Below are the code and all the weights of a small trained network. Each question names an input and a target symbol and asks about switching units off, where a switched-off unit gives its printed mean instead of its output.

import numpy as np


def w(rows, s, z=0):
    codes = np.array(rows[::2]) - 128.0
    scale = np.full(codes.shape[1], s)
    scale[-1] = z or s
    return codes * scale


def norm(h):
    return h / np.sqrt((h * h).mean(-1, keepdims=True) + 1e-5)


def f(y):
    return np.maximum(y, 0)


def softmax(a):
    e = np.exp(a - a.max(-1, keepdims=True))
    return e / e.sum(-1, keepdims=True)


def log_softmax(a):
    a = a - a.max(-1, keepdims=True)
    return a - np.log(np.exp(a).sum(-1, keepdims=True))


def net(x, mask):
    ids = ['ΛΠΣΦΨαεζμξτ'.index(c) for c in x.split()]
    T = len(ids)
    res = E[ids] + P[:T]
    r = norm(res)
    for j in range(2):
        rows = slice(4 * j, 4 * j + 4)
        q, k, v = (r @ M[0][rows].T for M in (Q, K, V))
        z = softmax(np.where(np.tri(T) > 0, q @ k.T / 4**0.5, -1e9)) @ v
        o = O[0][rows]
        res = res + np.where(mask[j], z, o[:, -1]) @ o[:, :-1]
    y = f(norm(res) @ A[0][:, :-1].T + A[0][:, -1])
    res = res + np.where(mask[2:26], y, B[0][:, -1]) @ B[0][:, :-1]
    return log_softmax(norm(res)[-1] @ U[:, :-1].T + U[:, -1])


Q, K, V, O, A, B = {}, {}, {}, {}, {}, {}
E = w([
[132,164,121],'Λ',
[150,117,95],'Π',
[189,101,84],'Σ',
[159,89,141],'Φ',
[216,168,120],'Ψ',
[91,146,186],'α',
[136,251,102],'ε',
[131,161,119],'ζ',
[130,107,164],'μ',
[164,142,140],'ξ',
[128,107,162],'τ',
],0.028)
P = w([
[1,81,91],'0',
[163,182,174],'1',
[146,179,175],'2',
[129,174,170],'3',
[117,170,167],'4',
[115,169,171],'5',
[106,166,168],'6',
[102,163,167],'7',
[96,161,166],'8',
[89,155,163],'9',
[85,152,160],'10',
],0.0074)
Q[0] = w([
[132,133,121],'H0',
[152,76,16],'H0',
[1,180,159],'H0',
[7,157,252],'H0',
[141,182,219],'H1',
[221,190,80],'H1',
[214,166,222],'H1',
[14,178,123],'H1',
],0.0095)
K[0] = w([
[91,162,178],'H0',
[167,162,155],'H0',
[9,112,15],'H0',
[80,88,108],'H0',
[148,132,204],'H1',
[157,141,66],'H1',
[148,195,203],'H1',
[45,103,159],'H1',
],0.014)
V[0] = w([
[104,117,75],'H0',
[194,169,139],'H0',
[3,153,25],'H0',
[140,244,126],'H0',
[4,64,41],'H1',
[104,2,78],'H1',
[193,214,96],'H1',
[128,160,210],'H1',
],0.0082)
O[0] = w([
[168,200,158,114],'H0',
[136,71,3,152],'H0',
[216,123,187,91],'H0',
[171,217,110,152],'H0',
[178,126,159,2],'H1',
[188,140,112,30],'H1',
[119,104,83,189],'H1',
[109,104,49,180],'H1',
],0.0074,0.0077)
A[0] = w([
[85,192,91,115],'N0',
[120,129,207,97],'N1',
[206,81,167,107],'N2',
[162,100,200,131],'N3',
[100,187,162,104],'N4',
[99,33,94,123],'N5',
[158,10,67,102],'N6',
[140,44,154,110],'N7',
[108,185,173,187],'N8',
[65,53,215,104],'N9',
[239,160,203,185],'N10',
[89,105,152,104],'N11',
[130,11,166,79],'N12',
[74,69,231,81],'N13',
[144,23,162,82],'N14',
[172,143,79,114],'N15',
[85,74,196,114],'N16',
[242,68,14,127],'N17',
[124,148,112,77],'N18',
[145,124,62,133],'N19',
[177,120,150,2],'N20',
[188,59,131,108],'N21',
[166,172,133,199],'N22',
[123,25,149,59],'N23',
],0.012,0.0053)
B[0] = w([
[138,92,130,254],'N0',
[124,142,184,177],'N1',
[179,101,117,146],'N2',
[85,172,87,168],'N3',
[145,127,163,196],'N4',
[160,187,118,198],'N5',
[198,103,146,191],'N6',
[87,32,118,158],'N7',
[170,89,166,235],'N8',
[183,144,104,220],'N9',
[129,54,61,189],'N10',
[168,101,86,165],'N11',
[92,74,137,170],'N12',
[151,188,137,212],'N13',
[2,97,197,160],'N14',
[168,84,104,183],'N15',
[158,177,59,196],'N16',
[107,50,153,246],'N17',
[116,155,141,140],'N18',
[135,155,187,214],'N19',
[162,132,199,129],'N20',
[115,149,136,142],'N21',
[119,114,93,198],'N22',
[92,89,145,158],'N23',
],0.0086,0.0059)
U = w([
[209,131,133,162],'Λ',
[129,74,207,80],'Π',
[49,102,153,175],'Σ',
[8,18,154,37],'Φ',
[118,132,41,131],'Ψ',
[141,167,214,252],'α',
[171,229,85,14],'ε',
[190,119,153,64],'ζ',
[64,80,197,152],'μ',
[35,124,58,27],'ξ',
[71,71,212,216],'τ',
],0.014,0.0033)

Each question gives the input, a string of symbols that net reads in full, and the target symbol t.
The units are the heads (4 rows each of Q, K, V and O) and the neurons (one row each of A and B). Each row of codes is followed by its name. A weight is (code - 128) times the scale printed after its matrix; where a second scale follows, it is the last column's (O, A, B and U).
mask holds one flag per unit, heads first, then neurons. A switched-off unit (its flag False) gives its mean, the last column of its rows in O or B, instead of its output. The means were averaged over made-up inputs and are rounded, as every weight is.
A unit's drop is (log p(t) with every unit on - log p(t) with that unit switched off) / (log p(t) with every unit on - log p(t) with every unit switched off).
The circuit of an input: a set's keep is (log p(t) with only the set's units on - log p(t) with every unit switched off) / (log p(t) with every unit on - log p(t) with every unit switched off). Starting from the 12 units with the biggest drops (on a tie, the unit counted first), units are removed one at a time, each time the one whose removal leaves the highest keep (on an exact tie, the one counted first), for as long as the keep stays at least 0.8.
units of the circuit, in order: the units of the circuit, biggest drop first
k most important neurons: the k neurons with the biggest drops, biggest first
heads that matter: for each layer, one digit per head in row order, 1 if its drop is at least 0.15 and else 0, layers parted by /
drop of u: that unit's drop, to one decimal
input ξ Ψ Ψ ξ ε ξ μ τ, target ξ: heads that matter -> 10
input Λ α ζ Λ, target Λ: units of the circuit, in order -> H0, N10
input α τ Ψ α Λ Λ τ, target α: units of the circuit, in order -> H0, N13, N16
input τ α μ ζ, target τ: units of the circuit, in order -> H0
input τ α τ Ψ τ Λ Σ Ψ Π ζ, target τ: units of the circuit, in order -> H0, N8
input μ Ψ Σ Λ μ τ Ψ Ψ, target Ψ: units of the circuit, in order -> H0, H1
input Λ Φ ζ, target Λ: units of the circuit, in order -> H0, N10
input α Ψ Φ Ψ Λ μ Π Λ ζ, target α: units of the circuit, in order -> H0, N16
input α Ψ α α ξ Ψ Ψ α Ψ Φ ζ, target α: 2 most important neurons -> N10, N17
input Ψ ζ ζ μ Ψ Π Λ ζ ζ Φ μ, target Ψ: 2 most important neurons -> N16, N9
input α ξ Ψ μ Ψ Φ τ, target α: 3 most important neurons -> N13, N9, N16
input α Φ α ξ Λ, target α: 2 most important neurons -> N17, N10
input α Λ τ ε τ ξ τ τ α μ, target α: 3 most important neurons -> N13, N9, N16
input ε μ Ψ Ψ ξ Σ ζ, target ε: units of the circuit, in order -> N17
input Λ ξ Σ Λ Λ, target Λ: drop of N8 -> 0.1
input ε ξ Λ ξ Λ Σ τ, target ε: drop of H0 -> 0.1
input Σ τ ξ Ψ, target Ψ: drop of N16 -> 0.0
